j_22: [118 104 107 158 115 162 140 130 159  79 178 170 147]
j_300: [110 104 107 158 115 195 144 110 149 153 141 119 144]
j_647: [118 104 107 158 106 195 140 130 159  79 178 170 147]
all j_300: [107]
3
has: [195 115]
no
has: [158 107]
no

j_994: [127 127 138 166 129]
j_350: [127 127 138 134 129]
j_887: [129 128 119  74 128]
all j_350: [134]
4
has: [129 134 138]
no
key -> tag
[127] -> j_676
[128] -> j_736
key j_887 2: 
j_736

j_533: [ 74 157  74 132 157 107 157]
j_606: [ 73 164  73 126  72 105 154]
j_25: [ 73 164 142 126 108  73 126]
key -> tag
[133] -> j_36
[156] -> j_767
[131] -> j_629
[132] -> j_316
[126] -> j_678
[157] -> j_286
key j_533 4: 
j_316
all j_533: [74]
1 3
find: [ 73 164 142 126 108  73 126]
j_25
all j_25: [73]
1 6
find: [ 74 157  74 132 157 107 157]
j_533
has: [108 126 142]
no

j_599: [133  78 114 121 168  96]
j_214: [138 104 112 125 193 128]
j_476: [125  90 113 138 148 103]
j_667: [138 104 112 125 193  95]
j_702: [164 111 145 126 166 133]
j_156: [133  78  86 121 168  96]
j_609: [120 135 131 151  92 127]
j_996: [162 167 164 119 153 141]
tags:
[193] -> j_178
[92] -> j_693
[153] -> j_973
[148] -> j_805
[138] -> j_337
[166] -> j_366
key j_476 5: 
j_805
find: [133  78  86 121 168  96]
j_156
find: [125  90 113 138 148 103]
j_476
has: [132  78]
no
find: [133  78 114 121 168  96]
j_599
find: [164 111 145 126 166 133]
j_702

j_389: [ 89 135 140 164 141 136 138  71 125 133 122 116 128 121 106 136  90 115
 142 136 139 137 100 133 122 124 125 133 147  79 150 104 113 193 107 144
 108 141 165 115 150 121 105 132 122 121]
j_249: [165 125 110 161  95 114 159 117 141 147 128 105 116 132 131 119 131 133
 116 127 137  97 124 139  97 133 129  98 122 130 165 104 119 164 122 123
 153 142 141 132 132 130 177 158 136  93]
j_161: [108 125 110 161  95 114 159 117 141 147 128 105 116 132 131 119 131 133
 116 131 137  97 124 139  97 133 129  98 122 130 165 104 119 164 122 123
 153 142 106 140 119 135 174 146 141 114]
j_596: [113 125 142 141 119 136 130 137 148 153 141  88 119  92 104 134 108 139
 139 129 105 150  99 124  97 130 121 137 149  78 128 144  89 133  94 148
 107 133 147 162 150 141 157 156 113 135]
has: [148 137 130]
no
Table of tags by key:
[97] -> j_239
[124] -> j_798
[133] -> j_368
[134] -> j_261
key j_161 26: 
j_368
find: [108 125 110 161  95 114 159 117 141 147 128 105 116 132 131 119 131 133
 116 131 137  97 124 139  97 133 129  98 122 130 165 104 119 164 122 123
 153 142 106 140 119 135 174 146 141 114]
j_161
all j_249: [132]
14 40 41
has: [122 133]
no

j_365: [146 172 152 114  96  88 140]
j_126: [140 172 140 140 172  88 140]
j_193: [145 145  90 195 102 139  96]
j_727: [135  79 135 101 176 115 115]
tags:
[152] -> j_906
[177] -> j_817
[135] -> j_348
[176] -> j_788
[151] -> j_452
[136] -> j_158
key j_727 3: 
j_348
find: [145 145  90 195 102 139  96]
j_193
all j_193: [145]
1 2
find: [146 172 152 114  96  88 140]
j_365
all j_727: [115]
6 7
all j_126: [140]
1 3 4 7
all j_727: [101]
4

j_871: [134 150 108 131  99 116 131 145 103 109]
j_765: [131 132 125 126 125 121 131 121 126 133]
j_331: [124 149 110 154 102 127 142 127 130 136]
j_459: [143 151 142 155 105 123 156 107 118 145]
j_607: [141 154 117 141  97 119 128 130 101 111]
j_928: [116  98 135 104 152 134  97 146 125 107]
j_139: [106 109 120 137 142 117  86 138 127 127]
j_977: [139 153 114 134 138 147 167 128 166 132]
j_595: [143 144 136 138 142 130 159  73 162 175]
has: [ 98 135]
yes
has: [145 104]
no

